Below are the code and all the weights of a small trained network. Each question names an input and a target symbol and asks about switching units off, where a switched-off unit gives its printed mean instead of its output.

import numpy as np


def w(rows, s, z=0):
    codes = np.array(rows[::2]) - 128.0
    scale = np.full(codes.shape[1], s)
    scale[-1] = z or s
    return codes * scale


def norm(h):
    return h / np.sqrt((h * h).mean(-1, keepdims=True) + 1e-5)


def softmax(a):
    e = np.exp(a - a.max(-1, keepdims=True))
    return e / e.sum(-1, keepdims=True)


def log_softmax(a):
    a = a - a.max(-1, keepdims=True)
    return a - np.log(np.exp(a).sum(-1, keepdims=True))


def net(x, mask):
    ids = ['βθξσψω'.index(c) for c in x.split()]
    T = len(ids)
    res = E[ids] + P[:T]
    u = 0
    for l in range(3):
        r = norm(res)
        for j in range(2):
            rows = slice(2 * j, 2 * j + 2)
            q, k, v = (r @ M[l][rows].T for M in (Q, K, V))
            z = softmax(np.where(np.tri(T) > 0, q @ k.T / 2**0.5, -1e9)) @ v
            o = O[l][rows]
            res = res + np.where(mask[u + j], z, o[:, -1]) @ o[:, :-1]
        u += 2
    return log_softmax(norm(res)[-1] @ U[:, :-1].T + U[:, -1])


Q, K, V, O = {}, {}, {}, {}
E = w([
[103,254,157,53,163,158],'β',
[117,89,218,140,129,173],'θ',
[39,152,106,11,124,177],'ξ',
[123,170,204,155,144,69],'σ',
[199,238,103,82,171,193],'ψ',
[165,19,131,219,123,168],'ω',
],0.0069)
P = w([
[168,135,146,131,81,193],'0',
[28,55,102,166,183,169],'1',
[163,156,190,162,71,136],'2',
[114,112,84,139,181,111],'3',
[132,86,62,114,74,100],'4',
[2,36,122,21,191,70],'5',
],0.0054)
Q[0] = w([
[192,101,226,83,47,148],'L0H1',
[213,51,72,43,67,176],'L0H1',
[185,158,168,78,51,157],'L0H2',
[201,136,176,127,2,118],'L0H2',
],0.0054)
K[0] = w([
[67,181,27,105,190,200],'L0H1',
[175,207,102,50,132,124],'L0H1',
[86,119,96,178,188,154],'L0H2',
[87,139,158,163,254,149],'L0H2',
],0.0068)
V[0] = w([
[146,126,132,178,45,30],'L0H1',
[113,144,79,144,201,87],'L0H1',
[28,162,158,118,144,3],'L0H2',
[90,129,79,112,69,146],'L0H2',
],0.0061)
O[0] = w([
[203,103,141,114,56,184,2],'L0H1',
[124,86,77,128,148,88,29],'L0H1',
[189,92,81,109,254,194,10],'L0H2',
[153,92,156,150,112,68,103],'L0H2',
],0.0072,0.0027)
Q[1] = w([
[110,23,60,152,165,86],'L1H1',
[158,133,162,183,254,119],'L1H1',
[167,143,91,215,150,153],'L1H2',
[46,148,163,49,185,107],'L1H2',
],0.0048)
K[1] = w([
[184,79,128,235,89,4],'L1H1',
[214,73,98,80,87,149],'L1H1',
[113,157,193,184,130,213],'L1H2',
[201,99,37,130,45,82],'L1H2',
],0.0041)
V[1] = w([
[60,151,143,72,170,29],'L1H1',
[5,1,10,167,139,134],'L1H1',
[128,138,63,143,219,229],'L1H2',
[92,33,34,218,109,150],'L1H2',
],0.004)
O[1] = w([
[148,124,115,155,80,192,198],'L1H1',
[196,198,235,111,100,106,26],'L1H1',
[85,151,168,162,27,63,28],'L1H2',
[144,210,159,2,106,81,6],'L1H2',
],0.005,0.0023)
Q[2] = w([
[183,78,86,87,115,115],'L2H1',
[104,92,85,7,167,109],'L2H1',
[177,100,84,204,62,215],'L2H2',
[242,253,193,162,71,218],'L2H2',
],0.0048)
K[2] = w([
[126,96,136,157,115,148],'L2H1',
[136,110,168,146,129,75],'L2H1',
[119,189,158,151,180,163],'L2H2',
[100,99,254,143,149,159],'L2H2',
],0.008)
V[2] = w([
[138,160,104,90,104,169],'L2H1',
[91,85,103,55,104,131],'L2H1',
[27,10,146,142,105,120],'L2H2',
[43,156,98,2,122,171],'L2H2',
],0.0068)
O[2] = w([
[158,124,150,139,90,57,113],'L2H1',
[255,91,147,149,91,107,112],'L2H1',
[228,105,192,60,97,173,255],'L2H2',
[224,202,177,243,203,94,182],'L2H2',
],0.0059,0.0053)
U = w([
[110,114,124,137,204,121,147],'β',
[120,152,167,150,95,196,253],'θ',
[253,149,164,149,148,76,36],'ξ',
[143,48,61,75,205,209,69],'σ',
[31,163,82,169,94,45,58],'ψ',
[110,143,128,46,5,101,79],'ω',
],0.0058,0.0043)

Each question gives the input, a string of symbols that net reads in full, and the target symbol t.
The units are the heads (2 rows each of Q, K, V and O). Each row of codes is followed by its name. A weight is (code - 128) times the scale printed after its matrix; where a second scale follows, it is the last column's (O and U).
mask holds one flag per head, layer by layer. A switched-off head (its flag False) gives its mean, the last column of its rows in O, instead of its output. The means were averaged over made-up inputs and are rounded, as every weight is.
A unit's drop is (log p(t) with every unit on - log p(t) with that unit switched off) / (log p(t) with every unit on - log p(t) with every unit switched off).
The circuit of an input: a set's keep is (log p(t) with only the set's units on - log p(t) with every unit switched off) / (log p(t) with every unit on - log p(t) with every unit switched off). Starting from all 6 units, units are removed one at a time, each time the one whose removal leaves the highest keep (on an exact tie, the one counted first), for as long as the keep stays at least 0.8.
circuit, biggest first: the units of the circuit, biggest drop first
most important unit: the unit with the biggest drop
which heads matter: for each layer, one digit per head in row order, 1 if its drop is at least 0.15 and else 0, layers parted by /
drop of u: that unit's drop, to one decimal
input β σ β β σ, target β: which heads matter => 01 / 00 / 01
input θ σ ω, target σ: circuit, biggest first => [L0H2; L2H2]
input ξ ω ψ ψ θ, target ψ: which heads matter => 00 / 00 / 01
input ψ ω β ψ ω, target ψ: circuit, biggest first => [L2H2]
input ξ σ ω β, target ω: which heads matter => 10 / 10 / 01
input ψ ψ σ, target ψ: which heads matter => 10 / 00 / 00
input σ ψ β, target ψ: circuit, biggest first => [L0H1; L2H2]
input ω σ β, target σ: circuit, biggest first => [L0H2; L1H1]
input ω ξ σ θ ξ σ, target ξ: which heads matter => 00 / 00 / 01
input σ ω ω, target ω: circuit, biggest first => [L2H2; L1H2]
input ω ψ ω ψ, target ω: which heads matter => 01 / 00 / 01
input ψ ω ψ β ψ ξ, target ψ: which heads matter => 00 / 00 / 01
input σ σ β σ θ, target σ: which heads matter => 01 / 00 / 00
input σ β σ, target β: most important unit => L0H1
input β σ ω, target σ: which heads matter => 01 / 00 / 01
input ξ ω σ β ξ, target β: circuit, biggest first => [L2H2; L0H1]
input ξ β ψ ψ ξ, target ψ: circuit, biggest first => [L2H2; L1H2]
input ω ω ψ, target ω: which heads matter => 00 / 00 / 01
input ψ ξ ξ ω, target ξ: which heads matter => 00 / 10 / 00
input σ β ψ, target β: most important unit => L0H1
input σ ψ ψ, target ψ: circuit, biggest first => [L0H1; L2H2]
input σ β ξ, target β: which heads matter => 11 / 00 / 00
input β σ ξ, target σ: which heads matter => 01 / 00 / 00
input σ ξ ξ ψ ψ ψ, target ψ: circuit, biggest first => [L2H2; L1H2]
input ξ σ σ σ ψ, target σ: drop of L0H2 => 0.4
